Each row has a class, written as a number after it; each block has new classes, again numbered from 0 up.
[  0   1   3   7   3  -2   7  -4  -6   6  -2  10   0   6   0   1  -6   1
  -5   9   4  -6  -4  -2  12   1  11 -11   0   1  -2   0   7  -2   8   1
  -7   0  -8  -2  -8 -16  -3  -1  69  -3 -10  -9  -7  -5  -6   1  -5   3
   6   7 -13   6  -3  -8   9   2   4   7  -2  -8   1   4   1  -7   1  -4
   6  28 -11   7  -1  19   0   5  -8]
1
[  7  -4   0 -13   4   2  16  -4  -1  -6   5 -18   4 -18  -1   5  -7  -6
  13  -4 -11   6  -4   0   4 -14   0  23  14  -8  21  -2   5 -13   1   7
  -3 -11 -10   4  -4  24  -8   3   9  -1  -1   4  10   1  15   0   6  -2
 -14   7  -2 -11  28  -1  -9   8  -1   7   4   0  10   1  -1   7 -11   0
  13 -11  -2 -12  -3 -18   2   3  24]
0
[ -2   7   4  -3  13  -7 -10   7  -7  -6   1  -1  -1 -11  -4   3   1   9
 -23   7   2  -1  -2   5  26   1   0  -1 -13   8 -10  -7 -12  15  12  -2
  11   8   9   1  23  54   2 -27  12   7 -15  -7  -1   3  13  -3   1  -6
   2   2  11   0  -4  -6   8  -4   3   9  -5 -23   4  12   3  11   0  -4
  -1 -16  -5  13   3   0   0   4  46]
0
[ -3   3   0   1 -13   0   2  24  -2  -3   5   1   2  -7   9   8  -2  12
 -32  -4   8   0   0  -1  15   9  14 -22   4   1 -22 -14 -12  51   7  -4
   5   7   4   5  19  24  -9  12 -34   5 -15  17   3   4  33   5  -1 -13
   4  -4  10  12 -16 -20  -2  -6  12  -9  11 -37  -7  20   1   2  19  -4
  13  10  10  12   1  38   4  -1  17]
1
[  2   0  17  13   3  -6 -11  11  -6   2  -2   5   3  -3   3  -1   4   7
   0   4   1  -6  -6  12   9   8   3  22 -10  16  -8  -5  -9   6   1  -3
  -7   1 -19  -2 -13   0   4 -20  67   7 -18 -20   0   2  -1   4  -3   4
  12  14 -10   3   3 -17  14   1   7  11   2 -13 -11  17   0  -6  -9   2
   2  20  -8   8   1   3  -2   8   7]
1
[  3  -2   6   2   3  -4   4  19  -5   1   1  -7   2   5   1  11   2  -2
   8 -12   7 -13   5   0  -7   9   9   0  21   5 -20  -9 -12  11 -10  -2
  26   6   0  -4  13  -3  -4  17 -18   5  -5   8  -2   6 -22   0  -6  -6
   3   1 -10   6 -26 -20   7   0   7   4  19 -20 -16  17  -2  -6   0  -7
   7  18   2   9  -1  18   5   7  -8]
1
[  2   1  -3  -8   1   3   1 -11   6  -4   1   3  -1 -25   5  -2 -10   3
  15  -4  -2  -4   1  -2  11 -11  -7  16  -7  -2  11   1   9 -11  -4  -4
 -12  -7  -4   0  10 -14  -1  38  34  -4   2  15   7  -5  -6   2  -4   8
 -15   4 -17  -7   2   0   4   2  -3   3  12   6   8  11  -2  -4  -5  -4
   9  -2  -3 -32   0 -27   3   1 -28]
2
[  2   1   5   5 -13  -7  -5  18  -5  -4  -5  -1   4 -14   4   7   5   7
 -10  -4   5  -2   0   0  24   4  21   0   3   6 -26 -13  -4  11   3  -4
   3  -4  -6   3  23  16  -8  29  88   4 -19  -1   6  -3   5   4 -17   0
  10   9 -22  11 -26 -22  24  -2  16   6  11 -31  -6  39  -2  -4   3  -7
  15  20  -7  12   3   5   5  13  -1]
1
[  1   2   5  10  29   0  10  -4  -5  -5  -8   5   8 -18  -1   1  -4  30
 -10  24  19 -17  -6   2  73 -15   0 -14 -10   0 -13  -4  -3  36  11   0
 -16  -2  -4   1  31 -14  -8  37  36   0 -24  43  -6  -1  18   1 -19  -3
 -18  20 -22   7 -17 -39   2   2  -6  -3  12 -46  24  55  -9 -11  15 -14
  30  24  -7 -13  -1  40   4   3 -26]
2
[  3 -14 -12 -35 -37   6  24  13  -8  -9  23 -64   9   8  10  38  -7 -37
  44 -59 -17   4  19 -26 -69  14  35  23  88 -20 -52 -14  -9  19 -30  25
  33  -8 -12  17  15  51 -26  69 -88  -5  23  26  19  12 -13  -5   3 -28
  13 -23   3  -1 -48  -2 -22   3  29 -18  56 -11  -4   0  14   0 -21   0
  32 -20  36  18   5  25  10  13  33]
0
[ -1   2   2  12  -9  -2  -6  13  -3   0  -9   6   3   6   0  -6   6   5
 -19   8   2  -2  -3   5  -1   8  -2 -17 -11   3  -3  -2 -14  11   7  -5
   1   5   6  -1   2 -12   4 -25   0   5  -5 -13  -2   5  11  -2   2  -5
  12  -4  14   4  10 -11   5  -1   1   1 -13  -5 -11  -3   2   1   8   6
 -11   9   5  13   2  28  -4  -7  11]
1
[ -3   1  -5   9  -1  -2  -5  -7  10   1 -12  12  -2  -9   2 -15  -2  12
  -6  23  -1   4  -3   0  22  -4  -5   2 -20  -4  28   9  -8   0   8   0
 -19  -2   7   0   1 -34  -6   7  41  -3   1   5  -2  -9   5   4  -5   4
  -6   4   3  -1  16  27   9  -1  -7  -1  -3  32  12   8  -2  -5  11  -1
  -4  22   1 -18   7  11  -2  -9 -14]
2
[ -1   0   0   4  -1  -1  10  -8   1   0   8   3  -2 -10   5  -2  -4   6
   2  10   4  -5   0  -5  14  -1  -2  -9  -1  -3   3   0  -3  28   7   6
   3   1   3   0   5   3  -4   7 -17  -2  -9  15  -3  -6   6   3  -7   0
  -9   4   5   2  -7   3  -3   0   1  -2   5  -3  11   4  -2  -3   6  -5
  10  10   2  -3   4  23   1   0   2]
2
[  1  -1   6  17 -12  -7  12   0  -7  -1  -7  -7   9   6   0  -7   3  17
 -14  19   4  -6  -2  -1  36   1   6 -18  11  -1  -5  -1 -20  41   9   9
  -2  -6   2   0   4 -18 -17  10   4   1 -23   2  -2   0  19   1 -13 -14
  11  10   5  14 -11 -23   6   0   0 -10   6 -12  16  25  -2  -9  13  -1
  15  16   4  16   4  64   0  -2  17]
1
[  0   6   5   6  13  -5  -4  -8  -2  -4 -10  13   3  -4  -3  -7   1  20
 -20  23  10  -3  -4   2  48  -9 -11 -15 -20   0   9   0   0  12  17  -4
 -10   1  16   1  25  -2   0   5  13   5 -10   8  -2   0  17  -1 -13  -1
  -9   0   5   0  -5 -11   9  -1 -10  -3 -14 -23  22  21  -5   2   8  -8
  13  -8  -7   4  -2   7   0   0   2]
2
[  4  -1   5  13  -8  -7  27  14   4   1   1  -5   4 -17   1   0  -6  12
  -5  11   4  -6  -2   2  24  -2   7  -6  -1  -2  -8  -7 -11  24   3  -4
  11  -5  -5   0   1  -3 -14  15  42  -1 -19   8   2  -5  11  14 -10  -4
  -9  17  -9   7  -1 -14   5   1   7   9   8  -3  -7  33  -8 -10  21  -8
   8  39  -5  -2   0  34   3   3  -3]
1
[  2  -3   6  13  -2  -8  23  14  -7   3  -9  -5   0  -4  -7   0  -3  -2
  -5   6   4 -13  -1   8   1  -1   5 -15   5   5 -10  -5 -16  -6  -1  -4
  20  -2   5  -5   4 -25  -7 -13  45   2  -9 -21  -3  -1 -15   8  -3  -6
   6  13  -1   2  15 -32   8   9   2  19   4   1 -25  12  -8  -4   7  -3
 -12  30  -4  -1   1  37   1   0  10]
1
[  1  -1  -1   7 -12   0  27  17   2   7   1  -3   1   9  -1   0  -7   0
 -13   1  15  -7  -1  -1 -10   4  12 -42   5  -3  -7 -10   2  11   7 -11
  14   1  10  -1   5 -33  -8   6  -3  -4   0   0  -3   0   1   6   2  -5
  -9  -3   1   8   1 -16  -3   3   3   7 -10 -10 -22   1 -10  -5  24  -2
  -2  43   2  13  -2  41   2  -4 -17]
1
[  1   3  10  25  12  -6   4  12  -3   2 -12   5   2 -15   1  -8   1  28
 -25  28   6 -12  -9  16  57  -3   2 -16 -28  10  -3  -3 -20  35  11  -7
 -10   4 -11   6   3 -19  -4 -24  78  12 -34  -3  -6   2  24   7  -1  -6
   3  26  -5   7  18 -42   7   3  -2  10   4 -21  -1  33  -4 -10  16   2
   1  34 -12 -11  -1  47  -3  -5   9]
1
[ -3   1  -2   5  24   1  15   3   2   2  -1  -2  -1 -14  -2  -5  -7  10
  -1  19   6 -11  -1   2  25  -6  -1   0  -1  -5  12  -3 -13  17   8   2
   3   4   0   0   9 -12  -5   2 -14  -3  -7  25 -10  -2   0   4   6  -3
 -22   7  -1  -4  16  12  -6  11 -11   7  12   2  10  17  -7  -7  14  -7
   9  35  -1 -16   1  29   4   0  -1]
0
[ -2   8   3  11   6   2 -22 -30  -6  -2   1  31   0 -19  -3 -15   4  18
 -22  31   1  -2 -16  12  36 -11 -12 -18 -58  13  12  15   8   9  16  -7
 -37   4  -9  -5   2  -2  18 -39  88   2 -19 -16  -4 -10  17   0  -7   9
  12  16  -2   4  13 -34   9  -1   9   1 -31 -12  12  -2   5   0  -5   5
  -9 -23 -14 -24   6  12 -14  -9   5]
0
[  1   5   4   7  13  -2  -1  -6   1  -3  -1  13   4  -9  -2  -2   2  14
  -6  12   8  -6  -1   5  33  -9  -9 -10 -23   2  -8   1   2   6   0  -6
  -3  -5   6  -2  17   2   4  10  27   0 -10  15  -2  -2   7   2 -13   4
  -8  10  -8   5 -16 -23   4  -2  -4   0  -2 -16   7  22  -5  -2   8  -9
   2 -12  -9 -10  -1  -4   1   3 -14]
2
[ -5   0  12  16 -12  -1  -7  -5 -19  -7   6   6   2 -13   4   1  10  16
  -7   1  -3 -12  -4  10  30   3 -12 -19  -9  18 -31   0 -18  66  -6  -9
  -5   2 -13  -2  -4   2   8 -16   5  10 -40 -16   0  10  13   5  -1 -12
  31  12   3  18 -16 -88   6  -4  15 -11  25 -37  -8  12  11  -9 -15   6
   2 -24   0 -22  -1  54  -8  -4  25]
1
[  7  -1  14  -5  47  -4  14 -36 -17  -7  24  -6   3 -25 -11   7  -1  -5
  16  25   4 -24   0   5  24 -14   0  25   0  -3 -20   8 -10  11   3  18
  16   8  -9  -1  31  56   6 -20  23  -6 -14  23 -13 -10 -32   4 -13   0
 -13  27  -6  -4 -18 -15  -5  14   5  17   8 -17  29  24   3  -4 -27  -8
  13 -15 -10 -10  12  31  -3  14  29]
0
[ 10   4   2 -15  19   4  18  -7  -3   1  13  -8   2 -10  -5  11  -9  -5
  -7   3   9   2 -10  -3   8 -13  26   1  -1  -9   0  -8  31 -17  23   8
  -7  -1 -21   4  14  51  -2   1  70  -5  -1  13   4 -10  23  -2 -10   9
 -24   8 -21  -8   9   8 -11   7   2  12 -34 -46  13   9  -6   7  -4  -8
  27  11 -13  24  -3 -20   2  13   2]
0
[ -2   1  -5   2  22   1  -3  -4  -4 -15 -12   2   3   0  -1   1   1  18
  -8  12   6  -7  -2  -3  48  -9  -1 -12  -1  -1  -5   1  -5  27   5   3
 -21   9   4   4  23 -16  -2  24 -16  -1 -10  28  -8   3   8  -5  -3 -10
  -5   2  -6   4  -9 -21   1  -1  -9 -11  18 -24  24  25   1  -6   7  -4
  14   0  -2 -15  -2  27   1  -3  -8]
2
[ -2   4  10  10 -12  -2   6 -20  -1  -2  19  12   2  -6   3  -7  -3  12
  -5  13   5  -2   0  -2  16   2 -16 -25 -14  -1  -3   3   1  49   8   1
   5  -2   7  -3   5  24   0   1 -45   3 -17  12   2  -4  23   4 -20  -2
  -1   1  16  13 -26 -20  -5  -6   5 -15 -13 -19  17   0   3   4   4  -6
   9 -29   7   9   3  28  -2   0   8]
0
[  8   1  18   9   8  -6  -3  21 -15  -5   4 -11   4 -14   2  10   5  11
 -20   3   6 -11  -5  17   3   8   2  -1 -13  17 -37 -10 -21  25   4  -5
  29   8 -11   0  19  38   5 -39   3  15 -28  -9   4  11  20   1  -7  -7
   6  12   7   1  -1 -53   1   1   9  10 -16 -58 -19  29   2   2  -6  -3
   2  -6   2  24   0  28  -6   8  32]
1

Next block: new classes, numbered from 0 again.
[ -5 -15 -11   7  -4  -4   5  -3   3   6  -2 -12   5   6  -4  -1   4 -16
   5  -1  -1  -1   4   1  -5  -1 -16  -6   7  -7  -2  -2  -1  -4 -12   6
 -11   4 -13   1  -2   2   8   7  -2  -3  13   1   1  -8   4   0  -3   5
   5  -8   1  10  15   5  -7  -1  -5   2   6  -1   8   1  -7   0  -4   6
   5   0  -3  -6   2 -24  11   0 -10]
0
[  5 -11 -11  -6  -8   1   2  -5   8  -4  -1   5   5   4  -4   1  -7  -5
   0  10  11  -4   1   6  -5   0   0  -7   5  -1  -4   4  -3  -2 -14   7
  -9  14  -4   2  -6  -2   5 -10   0   8  -6  -1  -5   2   1  -3  -9   1
  -9   2  -4  -4   7  -2  -5  -1  -2  -3   8  -4   2  -1   6  -3   1  -1
   7   0   3  -4   2  -8  18  -6  -4]
1
[  4 -13 -16   0   1  -5  -1  -4   6  -3  -1  -1   4  12  -9   4  -7 -15
   2   5   7  -2  -2   1  -9   3   0 -11   4  -5  -8   5  -2  -9 -11   5
 -11  15  -8  -1  -9  -1   3  -5   1   5  -2  -4  -7   0  12   1  -6   4
   1  -4  -1  -1   9  -2  -6  -4  -4  -1   7  -4   5  -4   2  -3   2   1
   5   7  -2 -18   2 -19  15   0  -7]
1
[ -2 -12 -14   6   3 -10  -2   2   2  -5   6  -9   3   7 -13   1  -1 -20
   8   0  -9   4   1  -3  -2   0   0  -3   2 -11   0  -3   0  -8  -7   1
  -9  -6 -13  -1   0   5   1  12   4  -3  15  -3   1 -12  11   4   2   0
   4 -11  -2  14  13  -1 -10  -8 -11  10   5  -3   6  10  -4  -3  11   2
  -2   3 -16 -14  -2  -7   7  -5 -11]
0
[  4  -9  -8  -5  -3   2   0  -8   3  -5  -4   0   5   5  -6  10  -7  -9
  -6   6  14   2   2   1  -2   1   4  -7   4  -4  -4   5  -5  -8  -2   9
 -10  19  -7  -3  -6  -4   7 -13  -2   0  -2   2  -4   6  13  -5  -7   7
   2   7   0  -5  10   0  -2   0  -3  -3   9 -11   6 -10   4   4  -8  -1
   7   4   5 -10   7 -10  18   1  -4]
1
[  6 -23 -18   4  -3   4 -10  -6  12 -23   5   9  -3  13 -13  -5  -2 -16
  18  19   1   7 -10   6 -22   8   5 -16  -4 -14  -8   9 -10  -2 -25   3
 -10  -1 -13   9  -7   8  -3   0  15  17  -4 -25   0  -7  24  -1 -10   3
  -5 -12 -15  -2  15  -6  -6  -5 -18 -14   6  -8   5  15  10 -11  33  -1
  -1   6 -15 -11  -2   2  30 -24 -11]
1
[  3 -10 -14   4   2  -5   1  -6   6  -5   3  -5   1   5  -6   4  -2 -19
   2   6   4   0   4  -3  -1  -1   5  -7   3  -8  -5  -3  -1 -13  -5   4
 -10   7  -7  -4  -5   4   3   1   5  -4   4   4   1  -3   8  -2   0   4
   3  -1   1   5  20   4  -8  -8 -10   5   7  -9   3   2   2   1   0   7
   9   4  -9 -12   2  -7  10  -3  -4]
0
[  7 -10 -14 -11   2  -1  -4  -6   8  -4   3   9   9   0  -9   4 -14 -10
  -6   4  14  -3   9   9   7   2  -1  -6  14   2  -3   1  -5   2  -9  10
 -12  21 -10  -2  -6  -6   2 -10  -5   7  -5   8  -6   4   2  -3 -11   4
  -8   9  -2  -6  -1  -1  -2  -6   0   9   6 -16   9  -1   7   3  -4   1
   4  -2   1 -20   1   3  20  -4  -6]
1
[  9 -12  -6  -2  -4   8  -2  -2  10 -10  -4   2   8   5  -5   1  -1 -14
  -1  15  13   9   3   0  -6 -19  10 -14   6  -4  -8   1  -2  -4 -10  10
 -11  15 -12   2  -4   0  10 -10  -1   0  -3  -2  -2  -1  13  -8  -7   7
   0   2  -4  -6  19   3  -1   4  -3  -6  10 -12   8  -3   1   3   2   0
   9   0   4  -5   7  -5  25  -8  -7]
1
[ -3 -14  -7  -2  -4  -3   1  -2   5   4  -6  -5   7   5  -8  -4  -2 -13
  -3   1   5  -1   3   0  -8  -3   1 -10   3  -6  -6  -2  -2  -6 -10   9
 -13   6  -8   3  -5  -3  11   0  -3  -5  10  -2  -1  -3   8  -2  -5   1
   8  -5  -1   4   9   2  -3   1  -1   5   4  -2   6  -5  -4   1  -4   2
  -4  -3   3  -9   4 -22  12   1  -8]
0
[ -6  -9 -13   0   0  -3   2  -1   6   3   0 -11   7   5  -9   0   1 -20
   3  -2  -1  10   6   0   2  -2  -2  -6  13  -9   4  -3  -5  -3  -8   3
 -12   5 -20  -1  -2  -4  10  11  -2  -9  14  -1  -1  -7   5   1  -5   1
   6  -7   1   6  19   5  -6  -2 -14  10   9  -7  17   3  -9  -4  -2   1
   3   3 -10  -9  -3 -10  11   3 -14]
0
[  4  -4  -6 -11   0  -1  -2  -1   5  -2  -1   4   4   0  -4   0  -9  -1
  -8   1  11  -1   4   3   1   1   1  -5   5   1  -5   0  -2   1  -4   9
 -12  15  -6   1  -4  -4   5  -8  -4  -1  -3   6  -3   6   1  -6  -8   3
  -2   4   0  -6   0   0   1   0   5   3   5  -9   7  -7   6   3  -7  -1
   4  -3   4  -1   5   4  11  -1  -3]
1

A new block, with new classes numbered from 0.
[  1   5   1   9  -7 -17   1   5   1   0 -23   8 -15 -10  -6   5  28   3
  -1   2  18  22  21 -12   3  16 -29   0  -5  20 -16  -2   3  -1 -29   8
 -18  -2   4  -4   1  -4  -3  19  -8  -1   2  -5  10   5  -9 -11   4   0
   5  13  -2   1   3   5  -2 -35 -11  34  12 -10 -31  14  16  17  42   2
  -7  -3  -7 -13 -12  -2  -6   2  -4]
1
[ -2  -2  -6   1 -15  -6   6  -1   3  16 -30  -1  17  -1  -6   1  16   3
   9 -17 -15  -5 -15 -27 -15  36 -53 -11  -4  15  -2  -5   2  14  -8 -13
   6  -1   4   2   9  -3  -1 -18 -10   9 -26  22   5  20  -6 -12  -1  -1
   1  -1 -16  -2 -23  21  -7 -12 -19 -10  10 -15 -34  -7  13   5  -7   7
   2   0  -6   9 -10  31  16  -1   1]
0
[  1  -7  -3 -10  -9   7   3  -2   7   5  -7  11  16   3   2   3   0   3
  -1  -5  -7  -5  -7  -5 -15  37 -38  -6 -13   9  -5   3  -7  13 -20 -10
   4  -3  -1   3   7   3  -4 -13 -19  10  -5  34  -1  10  -6 -10   2   0
  -2  -2 -23  -2 -23  14  -1   7  -1   2   2 -17 -11  -2  -8   6   0   4
   5  -6   0   5  -5  23  11  29   9]
0
[ -3  11  -1  -7 -11 -11   4  -4   5  15 -16   6   0 -10   1  -3 -37  -2
   3  -5 -11  12   3   0  -8  31 -21  -8  -1  20  -8  -5  -1  10  41  -5
   4   3  21  -1  14  -7   3  -3 -18   9  -3   8  10  22  -2  14   0   0
 -10   8 -10  12 -15   1  -5  -8   0  20   2  -8  28  12   7  12  51   6
 -22  -1   1   9  -1  33  -6  12   1]
1
[  1   3  -8 -14   5  16   7  -3   5  16   0   9  23   1   4  -7 -20  -4
   2  -5 -20 -14 -21  -1 -20  35 -13  -1   2   8   1  -1  -4  13  53 -12
  14   6   5   3  17   1   0 -21 -11  14  -1  21   5  14  -2   8  10  -1
   3  -8  -7   0 -34   4  -6   3   0 -11  -1  -6  25   0  -3  -6 -16  12
   2  -4   5  16  -2   9  12  28   5]
0
[  1  -5  -5  -9 -19   8   3  -4   4   5 -19   7  21   2  -1   2  -3   0
   0  -9 -10  -7  -6 -12  -6  40 -40  -9  -6  20  -6  -1  -3  20   4 -24
   2  -2   4   4   6  -2  -2 -18 -26   9 -16  36   5  17  -2  -9   1  -2
   0  -3 -11 -18 -23  15  -3   6  -9  11   6 -15 -12   0  -1  10   7  13
   2  -3   6   8  -8  31   8  23   0]
0
[ -3  -5  -3  -3 -10   4   2  -2   2  11 -17   3   1   1  -1   3  24   3
   0  -3   7   2  -4  -9   2  31 -40  -3   1  18  -1  -2  -1   7 -20  -4
  -5   2  -5  -1   2  -3  -3  -5  -7   6  -4  18   4  10  -4 -12  -3   0
   0   2  -4  -3 -23  19  -2 -18 -11  -7   6 -16 -28  -6   7   7 -14   6
   4  -5  -5   3  -7  16   7   8   1]
0
[  0  10   2   1   0  -8   2  -1   5   5 -10   1  -2   3   1   5 -21   2
   3  -2   8  15  10  -7   1  24 -21  -2  -1  13  -6   0   0   7   5  -2
  -6   1   3   4   2  -6   2   8 -19   0  -5  -1  12   8  -3  16   0   4
   4  10  -2   6   0  -3  -5 -12  -6  28   5  -6   7  10   8  12  24  -2
 -12  -2   3  12  -7  25  -5   7  -1]
1
[ -2  13   1  -1   0 -10   1  -7   1   3 -16   1   0  -8   1   0 -27   0
  -3  -3   5  14   7  -1   5  23 -19  -2  -5  20  -7  -5   2   9  10  -5
   4   1  11  -5   5 -12   2   4 -11   6  -4   1  12  13  -6 -10   1   2
   4   7  -2   6 -13  -8  -4  -6   5  17  -2  -8  31  15  11   0  35   7
 -17  -5  -2   8  -1   2  -2  18   0]
1
[ -3  10   1   5 -17 -14   2  -3   2  10 -18  -2  -3  -8  -1   0 -16  -2
  -2  -4   5  12   2  -2   1  28 -20  -2   0  18  -4  -3   1   3   5   3
  -1   1   6  -3   5  -9   1   7  -3   3  -3  -5  13  14 -10   2   4  -3
   3   9  -1   5 -12  -5  -4 -24  -1  13   5 -12  17  11  15   1  28   1
 -12   0  -1   4  -4   3  -5  12  -4]
1
[  0  -2  -6  -8 -10   4   5  -1   3  11  -8   7  13  10  -1  -4  17   2
   0  -9  -5  -2 -11 -12 -18  32 -29  -8   1   9  -3  -7   0   9  -4 -12
   5  -3  -1   2   8   0  -3 -16  -4   9  -8  15   5  11  -5 -11  -1  -4
   1  -2 -12  -4 -27  13  -3 -13 -10 -15   3 -12 -17  -5   2   3 -18  13
   8   1  -2   9  -8  -1   9  12  -4]
0
[ -4  -1   3  -7  -9   5   5  -1   6  16  -5   2  11   1   2  -3   9   0
   4  -8  -1  -4  -7  -4  -5  23 -31  -7   3   6  -3   4   2   7   0  -7
   0   1  -6   1   7   0  -3 -14  -4   7   0  17   4   6  -4  -2  -3   0
   3   1 -10  -7 -15  16  -1 -11 -11 -15   5 -12  -9  -6   4   2 -31  11
   4   2   4   2  -6  20   9   3  -1]
0
